Below are the code and all the weights of a small trained network. Each question names an input and a class and asks about switching units off, where a switched-off unit gives its printed mean instead of its output.

import numpy as np


def w(rows, s, z=0):
    codes = np.array(rows[::2]) - 128.0
    scale = np.full(codes.shape[1], s)
    scale[-1] = z or s
    return codes * scale


def f(y):
    return np.maximum(y, 0)


def log_softmax(a):
    a = a - a.max(-1, keepdims=True)
    return a - np.log(np.exp(a).sum(-1, keepdims=True))


def net(x, mask):
    res = np.array(x, float).reshape(1, 7) / 4 @ E
    y = f(res @ A[0][:, :-1].T + A[0][:, -1])
    res = res + np.where(mask, y, B[0][:, -1]) @ B[0][:, :-1]
    return log_softmax(res[-1] @ U[:, :-1].T + U[:, -1])


A, B = {}, {}
E = w([
[154,234,159,40,26,128,56,53,151,74],'x0',
[55,132,224,96,158,16,182,53,152,129],'x1',
[151,73,36,73,137,11,23,167,131,168],'x2',
[130,129,131,129,126,124,126,130,128,127],'x3',
[127,129,130,128,126,126,131,129,125,127],'x4',
[207,29,201,206,46,104,119,90,127,81],'x5',
[254,186,164,133,216,109,139,114,123,160],'x6',
],0.0036)
A[0] = w([
[89,133,172,121,144,58,154,96,119,131,101],'N0',
[136,104,100,112,133,88,97,130,132,137,100],'N1',
[119,65,111,154,180,133,167,151,128,152,92],'N2',
[110,96,126,145,178,133,173,146,121,150,118],'N3',
[69,123,186,116,147,32,164,92,114,137,108],'N4',
[1,79,92,131,53,151,100,121,140,109,135],'N5',
[79,183,100,83,172,144,134,148,134,138,101],'N6',
[117,155,178,144,122,227,196,104,136,113,92],'N7',
[194,120,45,157,109,250,79,164,104,138,98],'N8',
[107,134,151,124,136,88,142,109,127,127,102],'N9',
[176,58,176,156,88,119,118,118,128,116,102],'N10',
[137,162,141,93,100,132,120,101,124,127,106],'N11',
[233,180,144,137,200,116,125,110,140,139,117],'N12',
[163,82,156,145,97,118,128,122,128,116,111],'N13',
[136,132,122,124,132,124,135,128,121,120,254],'N14',
[138,190,140,79,65,128,93,103,133,126,104],'N15',
[137,104,99,111,133,86,97,132,134,136,99],'N16',
[137,99,91,110,132,75,85,135,133,140,100],'N17',
[140,193,149,77,67,127,93,100,136,121,99],'N18',
[137,169,139,94,89,128,105,103,127,124,102],'N19',
[71,190,80,75,198,156,135,159,126,148,120],'N20',
[187,47,175,156,81,118,125,121,132,109,107],'N21',
[146,95,71,90,133,31,56,143,129,135,109],'N22',
[72,118,121,142,95,137,111,132,135,120,106],'N23',
[210,162,140,130,188,122,124,113,134,136,113],'N24',
[114,152,169,145,125,197,172,117,123,118,89],'N25',
[113,57,109,157,190,130,185,158,125,154,98],'N26',
],0.0086,0.0072)
B[0] = w([
[134,152,112,71,101,103,135,171,186,108,154],'N0',
[104,160,149,161,125,132,156,149,117,127,142],'N1',
[139,105,99,174,117,101,78,157,109,75,160],'N2',
[146,103,129,169,120,99,76,130,125,97,162],'N3',
[148,159,113,55,103,87,125,183,216,113,168],'N4',
[151,62,151,62,177,110,161,168,51,173,193],'N5',
[127,148,85,127,111,88,155,47,105,131,163],'N6',
[80,212,157,208,129,100,161,188,110,157,180],'N7',
[118,159,128,29,106,51,139,174,240,86,199],'N8',
[127,140,115,99,110,121,137,153,158,110,139],'N9',
[117,159,79,121,123,82,149,49,108,139,163],'N10',
[134,112,112,167,129,120,103,148,124,103,149],'N11',
[103,58,129,67,144,101,163,177,53,155,185],'N12',
[122,149,94,126,132,98,139,74,119,141,152],'N13',
[178,105,251,141,168,167,50,70,186,209,255],'N14',
[138,90,100,189,142,89,79,145,121,90,170],'N15',
[103,160,149,162,125,133,157,150,117,127,143],'N16',
[98,171,156,172,123,132,164,154,114,126,150],'N17',
[135,90,96,191,136,95,81,150,117,81,171],'N18',
[131,102,107,171,133,108,96,141,123,97,153],'N19',
[135,142,102,136,106,73,154,5,114,138,189],'N20',
[119,164,80,118,125,77,146,36,106,146,170],'N21',
[94,203,176,212,129,140,173,170,120,135,175],'N22',
[125,106,124,99,144,109,146,149,88,141,144],'N23',
[106,74,125,80,138,108,157,166,70,145,169],'N24',
[92,187,148,185,129,119,162,171,111,141,160],'N25',
[145,98,102,181,114,98,60,154,110,68,172],'N26',
],0.019,0.0072)
U = w([
[54,201,157,193,114,142,182,176,112,126,71],'0',
[154,77,60,184,118,113,48,147,113,35,78],'1',
[136,151,102,35,84,111,141,167,232,93,81],'2',
[126,152,47,118,108,108,160,10,101,146,92],'3',
[156,114,180,129,148,142,100,109,144,161,253],'4',
[120,55,131,67,162,129,165,168,58,156,78],'5',
[150,125,178,132,143,150,101,112,155,155,227],'6',
[137,107,114,113,122,255,120,105,140,119,89],'7',
],0.0078,0.0041)

Each question gives the input, the list of numbers given to net, and the class t.
The units are the neurons (one row each of A and B). Each row of codes is followed by its name. A weight is (code - 128) times the scale printed after its matrix; where a second scale follows, it is the last column's (A, B and U).
mask holds one flag per neuron, in row order. A switched-off neuron (its flag False) gives its mean, the last column of its row in B, instead of its output. The means were averaged over made-up inputs and are rounded, as every weight is.
A unit's drop is (log p(t) with every unit on - log p(t) with that unit switched off) / (log p(t) with every unit on - log p(t) with every unit switched off).
The circuit of an input: a set's keep is (log p(t) with only the set's units on - log p(t) with every unit switched off) / (log p(t) with every unit on - log p(t) with every unit switched off). Starting from the 12 units with the biggest drops (on a tie, the unit counted first), units are removed one at a time, each time the one whose removal leaves the highest keep (on an exact tie, the one counted first), for as long as the keep stays at least 0.8.
units of the circuit, in order: the units of the circuit, biggest drop first
top k neurons: the k neurons with the biggest drops, biggest first
drop of u: that unit's drop, to one decimal
input [-4,5,1,0,2,6,-5], class 3: units of the circuit, in order => N21
input [3,-4,-5,3,-1,2,1], class 0: top 2 neurons => N7, N25
input [7,2,-6,7,-5,-3,1], class 1: units of the circuit, in order => N18, N15
input [2,8,5,4,8,3,-7], class 2: top 2 neurons => N4, N0
input [1,3,-4,5,-4,6,4], class 3: units of the circuit, in order => N21, N10
input [-8,5,-2,-4,-5,3,7], class 1: top 2 neurons => N26, N2
input [4,-3,-4,-2,3,-8,4], class 3: top 2 neurons => N20, N6
input [-3,3,-3,-6,1,6,-3], class 3: units of the circuit, in order => N21, N10
input [5,-6,-8,-5,0,-6,-8], class 0: top 4 neurons => N7, N25, N12, N24
input [8,8,4,6,-8,6,-4], class 1: top 3 neurons => N18, N15, N8
input [8,-6,2,-6,-7,5,8], class 1: top 3 neurons => N18, N15, N5
input [1,-1,5,3,5,-6,-4], class 3: top 3 neurons => N20, N6, N7
input [-8,6,4,-7,-3,-4,-1], class 1: top 2 neurons => N26, N2
input [1,-8,2,6,-1,-3,-8], class 2: top 2 neurons => N8, N12
input [-7,-8,-8,1,8,7,4], class 0: units of the circuit, in order => N7
input [-3,-2,7,1,-3,2,-2], class 0: drop of N22 => 0.5
input [-1,0,5,-6,7,-3,-8], class 5: drop of N22 => -0.1
input [-3,2,3,-6,-3,1,-7], class 5: drop of N5 => 1.3
